Below are the code and all the weights of a small trained network. Each question names an input and a target symbol and asks about switching units off, where a switched-off unit gives its printed mean instead of its output.

import numpy as np


def w(rows, s, z=0):
    codes = np.array(rows[::2]) - 128.0
    scale = np.full(codes.shape[1], s)
    scale[-1] = z or s
    return codes * scale


def f(y):
    return np.maximum(y, 0)


def softmax(a):
    e = np.exp(a - a.max(-1, keepdims=True))
    return e / e.sum(-1, keepdims=True)


def log_softmax(a):
    a = a - a.max(-1, keepdims=True)
    return a - np.log(np.exp(a).sum(-1, keepdims=True))


def net(x, mask):
    ids = ['αγδηλμξσφψω'.index(c) for c in x.split()]
    T = len(ids)
    res = E[ids] + P[:T]
    u = 0
    for l in range(2):
        r = res
        for j in range(3):
            rows = slice(3 * j, 3 * j + 3)
            q, k, v = (r @ M[l][rows].T for M in (Q, K, V))
            z = softmax(np.where(np.tri(T) > 0, q @ k.T / 3**0.5, -1e9)) @ v
            o = O[l][rows]
            res = res + np.where(mask[u + j], z, o[:, -1]) @ o[:, :-1]
        u += 3
        y = f(res @ A[l][:, :-1].T + A[l][:, -1])
        res = res + np.where(mask[u : u + 8], y, B[l][:, -1]) @ B[l][:, :-1]
        u += 8
    return log_softmax(res[-1] @ U[:, :-1].T + U[:, -1])


Q, K, V, O, A, B = {}, {}, {}, {}, {}, {}
E = w([
[161,46,48,146,143,47,125,51],'α',
[147,190,115,111,190,164,141,42],'γ',
[155,88,63,165,92,85,145,248],'δ',
[43,200,129,159,138,102,104,118],'η',
[163,151,164,90,110,153,33,116],'λ',
[181,92,196,104,179,71,105,179],'μ',
[111,29,91,125,203,232,191,116],'ξ',
[133,228,196,138,63,119,167,222],'σ',
[80,129,120,19,112,230,92,219],'φ',
[120,63,149,184,34,245,208,102],'ψ',
[202,173,47,126,52,112,133,117],'ω',
],0.014)
P = w([
[50,96,181,18,101,62,188,40],'0',
[96,56,155,196,203,54,99,135],'1',
[93,108,156,23,85,87,181,64],'2',
[115,94,149,210,187,113,101,139],'3',
[114,111,119,21,85,107,138,87],'4',
[136,105,136,201,184,152,82,150],'5',
[129,129,91,23,86,121,106,84],'6',
[161,136,120,199,179,171,88,154],'7',
[154,145,64,9,87,131,74,87],'8',
[175,154,115,197,178,188,80,149],'9',
[181,179,29,1,83,137,32,90],'10',
[164,165,115,189,185,190,95,162],'11',
[141,138,71,7,76,113,96,93],'12',
],0.0077)
Q[0] = w([
[138,132,137,206,155,85,115,131],'L0H1',
[189,91,165,85,106,87,94,117],'L0H1',
[148,153,102,152,128,149,92,171],'L0H1',
[143,133,187,115,223,128,106,171],'L0H2',
[140,71,127,86,104,134,111,92],'L0H2',
[94,144,26,136,50,164,119,84],'L0H2',
[146,98,230,77,56,168,174,185],'L0H3',
[81,127,178,111,201,217,108,12],'L0H3',
[52,195,138,109,63,106,104,136],'L0H3',
],0.011)
K[0] = w([
[168,102,133,192,95,132,201,101],'L0H1',
[68,215,82,166,138,152,88,136],'L0H1',
[110,126,70,99,56,149,172,120],'L0H1',
[139,99,222,103,212,64,137,151],'L0H2',
[1,121,105,147,140,127,107,81],'L0H2',
[127,175,39,156,71,184,71,130],'L0H2',
[99,121,234,159,104,132,161,217],'L0H3',
[110,123,170,128,199,244,123,30],'L0H3',
[174,201,128,131,52,195,24,133],'L0H3',
],0.0097)
V[0] = w([
[182,103,167,143,98,85,121,132],'L0H1',
[171,137,152,173,107,176,100,123],'L0H1',
[205,89,107,42,126,184,118,148],'L0H1',
[92,122,139,155,77,119,153,175],'L0H2',
[109,88,111,132,117,87,105,150],'L0H2',
[195,153,153,184,221,178,127,182],'L0H2',
[125,146,40,131,176,210,178,103],'L0H3',
[2,137,117,119,58,76,126,98],'L0H3',
[159,203,89,143,175,88,143,154],'L0H3',
],0.0052)
O[0] = w([
[72,130,135,142,137,102,108,119,93],'L0H1',
[94,125,91,96,138,45,145,147,51],'L0H1',
[69,177,105,116,141,130,207,126,29],'L0H1',
[148,96,165,136,102,110,159,136,116],'L0H2',
[133,117,134,158,115,117,106,119,145],'L0H2',
[104,142,168,110,197,126,99,162,1],'L0H2',
[167,98,88,98,226,114,172,103,85],'L0H3',
[119,92,255,129,104,99,91,102,238],'L0H3',
[124,88,105,157,132,96,148,138,101],'L0H3',
],0.0067,0.0018)
A[0] = w([
[155,71,60,96,106,66,151,52,7],'L0N1',
[151,90,129,180,197,119,93,152,103],'L0N2',
[151,139,128,255,127,121,115,67,132],'L0N3',
[134,110,103,42,79,151,137,92,2],'L0N4',
[139,55,115,54,126,91,112,140,59],'L0N5',
[153,90,60,166,128,108,149,178,58],'L0N6',
[210,143,130,150,155,190,142,129,92],'L0N7',
[134,150,141,92,126,125,94,161,199],'L0N8',
],0.0097,0.004)
B[0] = w([
[185,255,213,176,195,211,64,148,173],'L0N1',
[170,188,114,198,153,59,175,78,194],'L0N2',
[97,54,103,181,117,128,83,244,230],'L0N3',
[112,207,202,119,164,249,229,232,191],'L0N4',
[198,108,170,128,193,132,85,170,173],'L0N5',
[192,55,141,193,21,136,186,127,150],'L0N6',
[52,140,75,203,88,81,74,181,182],'L0N7',
[153,186,93,97,107,62,72,121,255],'L0N8',
],0.0068,0.0046)
Q[1] = w([
[146,173,118,132,95,68,134,79],'L1H1',
[109,177,110,142,176,109,103,203],'L1H1',
[159,123,135,75,167,107,120,83],'L1H1',
[91,128,106,157,89,189,137,124],'L1H2',
[181,112,145,47,118,106,121,114],'L1H2',
[129,140,161,124,125,185,136,101],'L1H2',
[6,178,186,191,143,145,1,145],'L1H3',
[214,166,81,151,52,155,101,137],'L1H3',
[134,132,81,89,147,175,140,36],'L1H3',
],0.0099)
K[1] = w([
[105,189,98,123,106,38,134,121],'L1H1',
[114,146,61,82,80,167,80,204],'L1H1',
[115,153,169,122,254,83,79,136],'L1H1',
[241,123,146,72,152,135,149,178],'L1H2',
[42,130,201,134,125,119,181,125],'L1H2',
[145,170,178,111,120,125,150,106],'L1H2',
[120,233,29,81,67,118,17,122],'L1H3',
[44,204,94,171,98,134,196,232],'L1H3',
[151,137,133,143,188,178,177,46],'L1H3',
],0.0085)
V[1] = w([
[29,100,167,116,239,140,97,127],'L1H1',
[169,98,28,69,135,195,118,168],'L1H1',
[161,199,158,50,124,26,159,55],'L1H1',
[29,126,166,99,96,97,115,83],'L1H2',
[135,62,147,109,184,67,153,159],'L1H2',
[45,171,124,230,126,152,149,77],'L1H2',
[220,74,238,150,47,155,87,177],'L1H3',
[133,116,253,185,135,145,88,119],'L1H3',
[159,68,141,74,169,167,39,126],'L1H3',
],0.0052)
O[1] = w([
[92,150,92,140,192,207,91,156,104],'L1H1',
[122,11,190,64,138,129,121,142,37],'L1H1',
[232,181,99,164,115,119,89,171,92],'L1H1',
[3,153,125,99,120,123,80,153,170],'L1H2',
[125,163,196,147,166,106,145,83,78],'L1H2',
[62,125,32,173,96,136,132,116,156],'L1H2',
[227,95,111,21,163,84,169,152,239],'L1H3',
[159,150,81,86,175,146,150,133,251],'L1H3',
[177,57,76,125,177,118,18,123,124],'L1H3',
],0.0061,0.0031)
A[1] = w([
[114,97,154,201,183,30,139,122,52],'L1N1',
[134,162,104,95,36,129,189,75,122],'L1N2',
[96,186,119,50,153,131,95,2,145],'L1N3',
[97,175,142,125,149,205,207,176,111],'L1N4',
[190,152,170,46,71,80,118,84,44],'L1N5',
[115,51,117,199,116,145,185,121,3],'L1N6',
[115,176,60,139,68,45,115,94,198],'L1N7',
[142,196,96,98,198,80,82,58,146],'L1N8',
],0.0087,0.0068)
B[1] = w([
[147,187,143,117,57,254,112,105,167],'L1N1',
[157,81,192,134,159,178,26,74,172],'L1N2',
[136,123,58,54,96,101,133,93,206],'L1N3',
[166,160,100,195,122,44,183,120,174],'L1N4',
[89,112,45,198,128,163,100,169,168],'L1N5',
[73,208,154,72,174,73,50,74,145],'L1N6',
[72,82,174,173,148,144,200,146,255],'L1N7',
[114,85,184,113,189,116,156,124,241],'L1N8',
],0.0092,0.0098)
U = w([
[200,159,73,170,96,145,110,107,111],'α',
[133,74,73,155,188,198,194,139,75],'γ',
[184,101,188,102,71,156,164,76,137],'δ',
[84,142,141,203,91,183,102,178,94],'η',
[157,91,83,150,181,1,81,159,167],'λ',
[149,183,235,100,191,145,109,131,2],'μ',
[152,208,66,131,147,60,134,64,145],'ξ',
[136,171,131,110,86,68,200,196,118],'σ',
[127,126,86,59,102,228,74,139,172],'φ',
[51,73,150,82,117,82,179,83,196],'ψ',
[169,37,39,163,53,99,173,136,191],'ω',
],0.0094,0.0053)

Each question gives the input, a string of symbols that net reads in full, and the target symbol t.
The units are the heads (3 rows each of Q, K, V and O) and the neurons (one row each of A and B). Each row of codes is followed by its name. A weight is (code - 128) times the scale printed after its matrix; where a second scale follows, it is the last column's (O, A, B and U).
mask holds one flag per unit, layer by layer, with each layer's heads first. A switched-off unit (its flag False) gives its mean, the last column of its rows in O or B, instead of its output. The means were averaged over made-up inputs and are rounded, as every weight is.
A unit's drop is (log p(t) with every unit on - log p(t) with that unit switched off) / (log p(t) with every unit on - log p(t) with every unit switched off).
The circuit of an input: a set's keep is (log p(t) with only the set's units on - log p(t) with every unit switched off) / (log p(t) with every unit on - log p(t) with every unit switched off). Starting from the 12 units with the biggest drops (on a tie, the unit counted first), units are removed one at a time, each time the one whose removal leaves the highest keep (on an exact tie, the one counted first), for as long as the keep stays at least 0.8.
circuit, biggest first: the units of the circuit, biggest drop first
unit that matters most: the unit with the biggest drop
top k neurons: the k neurons with the biggest drops, biggest first
top k neurons in layer l: the k neurons of layer l with the biggest drops, biggest first
which heads matter: for each layer, one digit per head in row order, 1 if its drop is at least 0.15 and else 0, layers parted by /
input ξ η μ ψ η λ η η λ α λ η, target λ: circuit, biggest first : (L1H3 L1N1)
input η η λ μ μ λ σ η μ η, target μ: top neuron in layer 0 : (L0N5)
input η γ η ω ψ γ η η ω ξ, target ξ: which heads matter : 001 / 000
input δ δ λ, target φ: which heads matter : 000 / 000
input δ ψ η λ η γ μ η η λ, target η: top 2 neurons : (L1N3 L1N7)
input λ σ λ λ η λ μ η η γ η μ, target η: top 2 neurons in layer 0 : (L0N7 L0N5)
input γ η μ, target λ: circuit, biggest first : (L0N5 L1H3 L0H1)
input γ η μ μ, target μ: circuit, biggest first : (L1N1 L1N3)
input ω η ω η, target ω: circuit, biggest first : (L0N1 L1H2 L0H2 L1H1)
input η μ γ λ, target λ: which heads matter : 000 / 001
input ω μ φ, target σ: circuit, biggest first : (L1N4 L0N4)
input η γ α δ δ α η μ λ η φ, target σ: circuit, biggest first : (L0N4 L1N4)
input η γ η ψ, target ψ: circuit, biggest first : (L1H1 L1N6)
input α λ σ η η η ψ σ μ γ ω η γ, target ξ: top 3 neurons : (L1N4 L0N1 L1N7)
input μ η γ η δ η λ η λ α, target α: unit that matters most : L1N1
input η μ γ η γ λ η λ σ, target η: top 2 neurons : (L1N5 L1N7)
input μ ψ η η, target η: circuit, biggest first : (L0N3 L1H3)
input σ γ η γ η η η η η γ, target η: circuit, biggest first : (L0N7 L1H3)
input λ λ μ, target λ: which heads matter : 000 / 001
input η η λ, target φ: which heads matter : 100 / 000
input δ ψ δ η λ λ δ μ λ η, target λ: circuit, biggest first : (L1H3)
input λ η λ μ, target μ: circuit, biggest first : (L1N1 L0H2)
input λ λ η ξ η σ ψ η η γ, target γ: top 2 neurons : (L0N7 L1N7)
input ω η μ η μ η, target μ: circuit, biggest first : (L1H2 L0H1 L0N5)
input σ η μ σ η δ, target δ: top 2 neurons : (L0N6 L1N1)
input μ η ξ γ η η η η ω η, target ω: top 3 neurons : (L0N1 L0N3 L1N8)
input φ η η η η η η ξ η ξ α, target μ: top neuron : (L0N1)
input η λ γ η μ λ ω, target α: which heads matter : 010 / 000
